Below is a small trained network, with its code and all its weights. Each question gives an input and a class and asks what happens when units are switched off, that is, made to give their printed mean instead of their output.

import numpy as np


def w(rows, s, z=0):
    codes = np.array(rows[::2]) - 128.0
    scale = np.full(codes.shape[1], s)
    scale[-1] = z or s
    return codes * scale


def f(y):
    return np.maximum(y, 0)


def log_softmax(a):
    a = a - a.max(-1, keepdims=True)
    return a - np.log(np.exp(a).sum(-1, keepdims=True))


def net(x, mask):
    res = np.array(x, float).reshape(1, 7) / 4 @ E
    y = f(res @ A[0][:, :-1].T + A[0][:, -1])
    res = res + np.where(mask, y, B[0][:, -1]) @ B[0][:, :-1]
    return log_softmax(res[-1] @ U[:, :-1].T + U[:, -1])


A, B = {}, {}
E = w([
[132,131,127,131],'x0',
[49,229,31,221],'x1',
[132,131,131,130],'x2',
[127,138,137,123],'x3',
[129,121,129,129],'x4',
[202,91,28,142],'x5',
[80,158,70,2],'x6',
],0.0073)
A[0] = w([
[233,18,90,92,90],'N1',
[176,129,49,154,115],'N2',
[135,74,136,180,43],'N3',
[155,120,163,250,84],'N4',
[171,81,176,211,2],'N5',
[200,95,110,178,190],'N6',
[156,112,197,88,58],'N7',
[183,33,159,87,60],'N8',
[169,167,190,227,106],'N9',
[117,133,91,213,136],'N10',
[180,107,192,92,5],'N11',
[27,142,230,142,144],'N12',
[118,86,43,70,211],'N13',
],0.011,0.0055)
B[0] = w([
[44,74,95,167,249],'N1',
[83,23,144,171,201],'N2',
[75,160,178,7,151],'N3',
[41,120,127,24,215],'N4',
[74,200,192,57,176],'N5',
[85,37,188,125,217],'N6',
[63,168,75,205,190],'N7',
[26,151,45,103,226],'N8',
[50,140,135,119,212],'N9',
[42,109,98,118,217],'N10',
[105,108,1,155,179],'N11',
[106,23,147,205,244],'N12',
[25,95,249,90,255],'N13',
],0.0081,0.0073)
U = w([
[81,136,17,157,99],'0',
[107,142,179,11,135],'1',
[112,96,124,121,218],'2',
[113,89,113,121,177],'3',
[127,53,143,171,136],'4',
[126,87,123,102,240],'5',
[120,100,121,108,200],'6',
[193,167,180,135,3],'7',
],0.012,0.0061)

Each question gives the input, the list of numbers given to net, and the class t.
The units are the neurons (one row each of A and B). Each row of codes is followed by its name. A weight is (code - 128) times the scale printed after its matrix; where a second scale follows, it is the last column's (A, B and U).
mask holds one flag per neuron, in row order. A switched-off neuron (its flag False) gives its mean, the last column of its row in B, instead of its output. The means were averaged over made-up inputs and are rounded, as every weight is.
A unit's drop is (log p(t) with every unit on - log p(t) with that unit switched off) / (log p(t) with every unit on - log p(t) with every unit switched off).
The circuit of an input: a set's keep is (log p(t) with only the set's units on - log p(t) with every unit switched off) / (log p(t) with every unit on - log p(t) with every unit switched off). Starting from the 12 units with the biggest drops (on a tie, the unit counted first), units are removed one at a time, each time the one whose removal leaves the highest keep (on an exact tie, the one counted first), for as long as the keep stays at least 0.8.
circuit, biggest first: the units of the circuit, biggest drop first
most important unit: the unit with the biggest drop
top k neurons: the k neurons with the biggest drops, biggest first
drop when u is switched off: that unit's drop, to one decimal
input [-7,6,-3,-3,2,8,3], class 4: most important unit	N2
input [3,-3,8,3,-5,-6,7], class 6: circuit, biggest first	N12, N4
input [4,4,6,2,5,6,6], class 1: top 2 neurons	N13, N12
input [8,7,-1,2,1,2,4], class 3: circuit, biggest first	N8, N13
input [0,3,4,-1,0,-6,5], class 4: circuit, biggest first	N12, N8
input [8,-8,2,-7,3,-1,-7], class 0: top 4 neurons	N11, N8, N7, N1
input [6,-8,-5,-1,7,4,-4], class 0: circuit, biggest first	N8, N11
input [1,6,-1,-7,2,-2,-7], class 1: top 2 neurons	N4, N5
input [3,1,5,1,3,-2,-5], class 1: circuit, biggest first	N4, N5, N1
input [-4,-8,1,-6,-6,-2,-8], class 0: circuit, biggest first	N11, N8
input [2,-7,0,-3,4,-7,-7], class 0: top 4 neurons	N11, N7, N8, N13
input [7,-8,-5,-1,5,7,3], class 0: top 2 neurons	N8, N1
input [3,-7,8,3,-7,3,-8], class 1: top 3 neurons	N5, N3, N4
input [8,6,-7,-6,-2,6,-5], class 3: most important unit	N6
input [-1,7,-8,4,-2,-8,2], class 4: top 2 neurons	N12, N8
input [-7,0,1,3,4,8,8], class 1: drop when N3 is switched off	-0.1
input [0,4,7,2,1,8,8], class 1: drop when N5 is switched off	-0.1
input [-2,-7,1,7,3,-4,5], class 0: drop when N7 is switched off	0.2
